Questions about the grid below. Indices start at 1.
1) The top entry of the column that holds the smallest entry?
2) The entry just right of the largest entry?
3) The bottom entry of the column that holds the smallest entry?
4) The maximum?
5) The entry in row 1 and column 3?
6) The entry in row 3 and column 1?
7) The entry in the top-left corner?
[[122, 137, 124, 124, 130, 132, 123, 131, 124, 126, 126],
 [119, 132, 131, 124, 125, 135, 119, 131, 125, 127, 125],
 [140, 133, 124, 125, 126, 135, 145, 130, 123, 119, 121],
 [119, 127, 128, 125, 128, 116, 117, 127, 125, 122, 126],
 [128, 136, 126, 124, 127, 126, 116, 131, 129, 128, 127],
 [124, 132, 134, 126, 124, 131, 122, 133, 121, 118, 123],
 [123, 134, 129, 125, 130, 127, 112, 135, 134, 136, 126],
 [135, 118, 127, 135, 136, 136, 130, 123, 133, 149, 140],
 [137, 122, 142, 127, 120, 132, 105, 136, 125, 132, 130],
 [141, 128, 135, 130, 120, 125, 125, 130, 128, 124, 132],
 [119, 138, 129, 125, 125, 133, 120, 131, 125, 121, 125],
 [125, 126, 127, 129, 130, 130, 124, 126, 132, 138, 133],
 [133, 137, 123, 139, 132, 131, 140, 121, 129, 122, 129],
 [133, 118, 135, 125, 126, 128, 120, 131, 133, 142, 134],
 [131, 132, 123, 139, 136, 136, 141, 119, 124, 125, 132],
 [131, 129, 127, 126, 130, 127, 123, 132, 131, 133, 126]]
1) 123
2) 140
3) 123
4) 149
5) 124
6) 140
7) 122

Questions about the table below.
1) Report the 2nd smallest entry.
2) Report the 3rd entry on the main diagonal.
3) Report the first entry, reading row by row.
4) Report the first entry of the largest entry's row.
5) Report the smallest entry in the first column.
6) Report the entry just right of the smallest entry.
7) Report the bottom-right entry.
8) Report the entry directly below the centre entry.
[[142 120 141 122 113 116 144 140 111 116 122 110 120 106 124]
 [136 122 135 118 121 118 135 139 121 118 116 119 119 121 115]
 [150 119 135 118 114 111 136 145 119 115 120 123 121 114 117]
 [141 117 138 120 114 115 139 138 116 119 120 118 119 114 122]
 [135 118 144 119 121 120 136 133 123 121 112 119 115 122 119]
 [151 119 135 119 116 115 136 141 119 118 118 122 121 115 120]
 [137 120 138 119 118 117 135 137 118 119 118 118 118 119 122]
 [134 120 140 119 121 122 138 137 118 116 119 116 117 119 116]
 [147 118 137 120 117 118 138 137 120 118 120 120 119 113 119]
 [147 119 139 121 116 117 138 139 116 117 122 120 120 112 122]
 [141 122 137 119 118 118 138 141 117 117 121 120 119 115 114]
 [136 110 138 116 120 126 143 133 121 120 118 119 118 119 108]
 [135 117 136 117 116 115 135 136 121 121 115 122 122 122 118]]
1) 108
2) 135
3) 142
4) 151
5) 134
6) 124
7) 118
8) 137

[128 121 138 133 129 106 134 114]
Find the entry just left of the largest entry.
Answer: 121
Find the entry just left of 133.
Answer: 138
Find the second entry from the right.
Answer: 134

data =
array([[129, 129, 119, 141],
       [115, 105, 125, 149],
       [125, 127, 139, 116],
       [122, 141, 107, 127]])
Indices start at 1.
The bottom entry of the column that holds the largest entry -> 127
The entry directly above 115 -> 129
The maximum?
A: 149
The entry in the bottom-left corner?
A: 122
The entry in row 3 and column 1?
A: 125
The entry at row 2, column 1?
A: 115
The entry at row 3, column 3 -> 139
The entry in row 1 and column 2?
A: 129
The top entry of the column that holds the largest entry: 141

Read these off the table that follows. Rows and columns are numbered from 1.
1) Give the entry at row 2, column 2.
2) Give the entry in row 3 and column 1.
3) Give the entry directly above 117.
4) Give the entry directly below 113.
5) Give the entry just left of 132.
6) Give the top-left entry.
7) Give the centre entry.
8) Give the top-right entry.
123  112  124  105  128  134  120  118  122
141  144  120  141  109  120  132  137  155
117  115  140  113  119  133  121  126  120
142  140  124  134  108  125  134  144  150
124  122  143  121  123  131  115  126  119
1) 144
2) 117
3) 141
4) 134
5) 120
6) 123
7) 119
8) 122

[[132 115 112 112 107 131 140 108 132 115]
 [141 121 140 130 127 145 109 136 125 108]
 [111 134 136 134 119 123 130 112 115 107]
 [130 142 107 135 111 118 127 109 128 108]
 [139 127 117 115 118 139 145 116 128 111]
 [116 124 126 118 122 110 147 140 141 143]
 [134 114 127 141 147 118 135 112 119 126]
 [132 127 136 130 110 112 124 133 107 149]
 [148 149 123 139 142 129 144 142 146 107]
 [140 125 134 140 124 120 140 148 118 149]
 [134 127 119 143 145 146 140 139 141 149]
 [111 142 133 141 118 143 114 137 146 108]
 [129 113 132 146 107 127 139 145 131 132]
 [125 149 108 134 111 107 137 129 118 113]]
Rows and columns are numbered from 1.
The entry at row 1, column 1: 132
The entry in row 1 and column 2 -> 115
The entry at row 3, column 1 is 111
Find the entry at row 2, column 1.
Answer: 141
The entry in row 1 and column 3 is 112
The entry in the bottom-left corner is 125
The top-right entry: 115
The entry in row 2 and column 3 -> 140
The bottom-right entry: 113
Find the entry in row 2 and column 2.
Answer: 121

W =
150  140  127  120
146  122  128  131
150  118  117  110
151  131  123  105
147  129  112  109
134  142  126  135
150  141  113  109
147  144  112  116
148  118  121  125
114  107  138  123
135  104  132  113
Rows and columns are numbered from 1.
The minimum -> 104
Find the entry in the bottom-left corner.
Answer: 135
The entry in row 1 and column 3 -> 127
Find the entry in row 1 and column 1.
Answer: 150
Find the entry at row 2, column 3.
Answer: 128
The entry just right of the smallest entry is 132
The entry at row 1, column 2 -> 140

m =
[[132 134 123 144 128 124 124 130 124 114 125 129 123]
 [132 114 145 122 128 134 144 134 128 147 125 129 121]
 [131 134 125 123 132 124 130 109 102 123 113 119 130]
 [117 111 134 137 134 114 130 145 117 124 131 143 128]
 [140 131 133 126 119 119 127 143 113 126 127 131 131]
 [133 132 132 127 125 126 127 135 129 124 117 150 129]
 [139 129 131 149 133 134 125 132 132 134 136 119 131]
 [140 130 143 125 129 127 138 127 134 136 129 127 124]
 [124 141 138 106 126 118 137 108 114 142 115 134 132]
 [129 129 139 118 132 138 136 138 131 146 133 123 130]
 [138 138 130 133 126 115 120 111 123 130 123 138 141]
 [126 147 113 138 137 129 118 124 105 111 119 120 134]
 [118 119 121 117 117 119 131 126 118 125 130 117 121]
 [121 102 116 129 130 154 119 138 155 136 141 122 132]]
Indices start at 1.
The bottom entry of the column that holds the largest entry -> 155
Find the entry at row 3, column 1.
131
Find the entry at row 3, column 3.
125
Find the bottom-right entry.
132
The entry at row 1, column 3 -> 123
Find the entry at row 1, column 2.
134
Find the entry in the top-right corner.
123
Find the entry directly above 150.
131
Find the bottom-left entry.
121
The entry in row 2 and column 3: 145
Find the entry in row 2 and column 1.
132
Find the entry directly below 146.
130
Find the entry in row 2 and column 2.
114
Find the entry in the top-left corner.
132
